Below are the code and all the weights of a small trained network. Each question names an input and a target symbol and asks about switching units off, where a switched-off unit gives its printed mean instead of its output.

import numpy as np


def w(rows, s, z=0):
    codes = np.array(rows[::2]) - 128.0
    scale = np.full(codes.shape[1], s)
    scale[-1] = z or s
    return codes * scale


def softmax(a):
    e = np.exp(a - a.max(-1, keepdims=True))
    return e / e.sum(-1, keepdims=True)


def log_softmax(a):
    a = a - a.max(-1, keepdims=True)
    return a - np.log(np.exp(a).sum(-1, keepdims=True))


def net(x, mask):
    ids = ['αγδεζημξπτψω'.index(c) for c in x.split()]
    T = len(ids)
    res = E[ids] + P[:T]
    u = 0
    for l in range(3):
        r = res
        for j in range(3):
            rows = slice(2 * j, 2 * j + 2)
            q, k, v = (r @ M[l][rows].T for M in (Q, K, V))
            z = softmax(np.where(np.tri(T) > 0, q @ k.T / 2**0.5, -1e9)) @ v
            o = O[l][rows]
            res = res + np.where(mask[u + j], z, o[:, -1]) @ o[:, :-1]
        u += 3
    return log_softmax(res[-1] @ U[:, :-1].T + U[:, -1])


Q, K, V, O = {}, {}, {}, {}
E = w([
[77,77,202,229,153,99,240,67],'α',
[137,89,95,201,124,220,68,134],'γ',
[166,187,129,80,75,47,120,212],'δ',
[197,199,153,70,142,48,153,48],'ε',
[166,131,142,204,148,101,156,205],'ζ',
[183,86,116,166,39,97,41,10],'η',
[104,42,105,36,59,128,176,210],'μ',
[164,65,102,94,235,65,88,121],'ξ',
[229,170,166,107,116,198,106,140],'π',
[154,195,43,90,98,175,159,64],'τ',
[33,138,44,120,144,107,37,102],'ψ',
[93,163,212,135,106,136,39,108],'ω',
],0.013)
P = w([
[77,220,118,188,112,179,146,88],'0',
[132,126,114,137,166,121,153,109],'1',
[152,79,130,167,131,96,125,89],'2',
[154,49,114,190,92,80,105,71],'3',
[169,15,112,207,62,50,111,77],'4',
[173,2,112,222,45,49,105,54],'5',
[158,17,88,246,31,57,114,44],'6',
],0.0034)
Q[0] = w([
[175,63,9,188,90,143,91,114],'0.h1',
[54,141,181,118,202,142,243,172],'0.h1',
[237,120,173,113,139,248,201,140],'0.h2',
[46,87,167,201,98,79,164,113],'0.h2',
[182,166,153,195,157,1,143,93],'0.h3',
[135,54,117,83,35,164,208,126],'0.h3',
],0.0068)
K[0] = w([
[68,83,162,192,159,134,140,50],'0.h1',
[146,177,74,58,183,115,50,170],'0.h1',
[244,141,207,151,128,200,141,138],'0.h2',
[60,57,132,176,155,110,169,104],'0.h2',
[120,131,151,184,120,125,153,82],'0.h3',
[95,78,109,95,69,142,167,177],'0.h3',
],0.011)
V[0] = w([
[171,119,72,63,146,164,36,191],'0.h1',
[144,91,71,166,137,97,55,93],'0.h1',
[81,90,2,49,91,106,49,159],'0.h2',
[23,77,134,166,201,116,197,94],'0.h2',
[105,49,113,81,100,67,196,167],'0.h3',
[187,174,128,134,161,122,121,103],'0.h3',
],0.0064)
O[0] = w([
[160,62,114,46,137,231,99,192,104],'0.h1',
[186,9,21,161,53,143,153,142,254],'0.h1',
[87,74,68,72,135,54,54,166,173],'0.h2',
[32,172,185,253,96,87,145,87,86],'0.h2',
[77,78,177,63,58,170,165,66,110],'0.h3',
[144,148,162,178,206,114,92,137,149],'0.h3',
],0.0056,0.0028)
Q[1] = w([
[196,84,204,221,137,5,150,97],'1.h1',
[141,103,32,253,104,107,151,140],'1.h1',
[151,109,72,212,170,168,237,103],'1.h2',
[216,36,1,113,201,204,84,187],'1.h2',
[103,5,108,70,247,141,96,151],'1.h3',
[140,164,166,188,79,61,85,7],'1.h3',
],0.0057)
K[1] = w([
[212,125,196,241,170,125,216,207],'1.h1',
[17,60,205,233,73,105,209,173],'1.h1',
[118,84,28,50,138,124,65,242],'1.h2',
[193,100,94,174,253,79,114,192],'1.h2',
[182,244,215,192,229,226,154,191],'1.h3',
[40,42,170,168,81,70,91,56],'1.h3',
],0.0059)
V[1] = w([
[155,132,171,150,147,155,161,105],'1.h1',
[144,169,116,127,95,168,104,68],'1.h1',
[166,214,118,137,112,121,106,166],'1.h2',
[132,122,99,95,92,114,66,117],'1.h2',
[117,98,112,108,112,133,254,143],'1.h3',
[70,151,120,144,226,130,146,141],'1.h3',
],0.0092)
O[1] = w([
[97,119,174,112,185,113,158,87,140],'1.h1',
[132,85,118,24,120,160,77,108,143],'1.h1',
[114,215,139,127,65,94,146,181,133],'1.h2',
[94,130,109,103,107,68,65,100,201],'1.h2',
[179,98,130,171,1,72,195,92,62],'1.h3',
[114,134,70,162,189,128,240,125,3],'1.h3',
],0.0077,0.0045)
Q[2] = w([
[176,110,97,97,88,65,173,136],'2.h1',
[92,137,114,204,156,162,250,173],'2.h1',
[155,233,185,172,100,62,121,1],'2.h2',
[161,179,121,245,198,77,140,117],'2.h2',
[194,198,85,108,172,164,46,111],'2.h3',
[137,38,165,148,76,136,120,125],'2.h3',
],0.0075)
K[2] = w([
[131,122,169,161,115,129,223,112],'2.h1',
[145,141,55,119,60,230,159,123],'2.h1',
[117,91,143,137,195,33,123,82],'2.h2',
[129,126,114,159,184,35,132,190],'2.h2',
[191,148,95,105,157,255,138,189],'2.h3',
[87,75,177,146,96,142,138,124],'2.h3',
],0.008)
V[2] = w([
[139,172,41,98,99,200,168,148],'2.h1',
[172,111,88,101,173,16,130,199],'2.h1',
[241,179,77,109,126,119,80,55],'2.h2',
[234,56,70,91,186,37,99,146],'2.h2',
[156,37,176,181,37,164,151,164],'2.h3',
[87,145,247,254,144,109,167,6],'2.h3',
],0.0052)
O[2] = w([
[236,79,23,110,85,146,132,141,70],'2.h1',
[117,103,89,81,243,26,209,242,207],'2.h1',
[254,252,48,111,231,158,115,130,251],'2.h2',
[204,206,194,117,191,48,143,41,218],'2.h2',
[165,209,108,133,217,223,120,217,143],'2.h3',
[217,166,59,73,167,77,12,149,3],'2.h3',
],0.0045,0.004)
U = w([
[141,144,161,255,110,107,213,174,247],'α',
[64,153,4,141,131,98,84,174,82],'γ',
[201,157,169,80,163,212,125,194,143],'δ',
[153,163,11,79,108,160,181,61,207],'ε',
[154,184,124,78,87,29,136,248,79],'ζ',
[33,187,229,120,145,161,66,141,169],'η',
[187,51,136,103,78,107,39,91,3],'μ',
[169,204,170,91,159,49,187,68,69],'ξ',
[125,58,191,107,58,145,181,118,182],'π',
[91,148,117,166,83,106,151,70,29],'τ',
[101,48,126,114,233,109,175,83,198],'ψ',
[137,67,66,200,160,253,84,159,144],'ω',
],0.0068,0.0042)

Each question gives the input, a string of symbols that net reads in full, and the target symbol t.
The units are the heads (2 rows each of Q, K, V and O). Each row of codes is followed by its name. A weight is (code - 128) times the scale printed after its matrix; where a second scale follows, it is the last column's (O and U).
mask holds one flag per head, layer by layer. A switched-off head (its flag False) gives its mean, the last column of its rows in O, instead of its output. The means were averaged over made-up inputs and are rounded, as every weight is.
A unit's drop is (log p(t) with every unit on - log p(t) with that unit switched off) / (log p(t) with every unit on - log p(t) with every unit switched off).
The circuit of an input: a set's keep is (log p(t) with only the set's units on - log p(t) with every unit switched off) / (log p(t) with every unit on - log p(t) with every unit switched off). Starting from all 9 units, units are removed one at a time, each time the one whose removal leaves the highest keep (on an exact tie, the one counted first), for as long as the keep stays at least 0.8.
circuit, biggest first: the units of the circuit, biggest drop first
unit that matters most: the unit with the biggest drop
which heads matter: for each layer, one digit per head in row order, 1 if its drop is at least 0.15 and else 0, layers parted by /
input ω ω α π, target π: circuit, biggest first => 2.h2, 0.h1, 0.h2, 1.h1
input π μ π μ α η γ, target η: which heads matter => 100 / 001 / 100
input ψ μ γ α γ, target μ: which heads matter => 111 / 011 / 001
input ξ δ η δ ζ μ, target π: which heads matter => 001 / 000 / 010
input ω α τ ε μ ξ π, target ξ: circuit, biggest first => 0.h1, 2.h2
input ψ μ π ζ τ γ α, target μ: which heads matter => 011 / 011 / 001
input ζ γ ψ ξ α γ, target ξ: unit that matters most => 0.h1
input ε μ τ γ η γ μ, target ε: which heads matter => 011 / 001 / 010
input ω τ τ α η ω τ, target η: circuit, biggest first => 1.h3, 0.h1, 2.h1
input ζ δ α ω, target ω: circuit, biggest first => 2.h2, 1.h2, 0.h2, 2.h3
input τ γ τ α η τ δ, target η: circuit, biggest first => 0.h1, 1.h3, 2.h1
input ζ α ψ τ, target ψ: circuit, biggest first => 1.h3, 0.h1, 0.h2, 1.h1
input τ γ τ ε α ζ, target ζ: circuit, biggest first => 2.h3, 0.h2, 1.h3
input α ξ α, target ξ: circuit, biggest first => 2.h3, 0.h2
input ε ψ π ζ α π ε, target ψ: which heads matter => 110 / 111 / 010
input π η ω μ τ η α, target η: unit that matters most => 1.h3
input ξ α μ μ π ε μ, target μ: circuit, biggest first => 2.h3, 0.h2, 0.h3, 2.h1
input α δ η π, target η: circuit, biggest first => 0.h1, 2.h1, 1.h3
input α ζ ξ τ, target ξ: which heads matter => 100 / 100 / 001
input τ τ ξ α, target ξ: circuit, biggest first => 2.h3, 0.h2, 2.h2
input τ π τ τ μ μ, target π: circuit, biggest first => 0.h3, 2.h2
input ψ π π α π ε, target ψ: circuit, biggest first => 0.h2, 1.h3, 1.h1, 2.h2
input η α γ π, target η: which heads matter => 110 / 101 / 100
input τ π ψ α ζ, target ψ: circuit, biggest first => 0.h2, 1.h3, 1.h1
input π τ ω α τ γ, target γ: unit that matters most => 2.h3
input π α τ ζ η, target η: which heads matter => 100 / 001 / 100
input α ζ ζ η γ π ζ, target η: which heads matter => 110 / 101 / 110
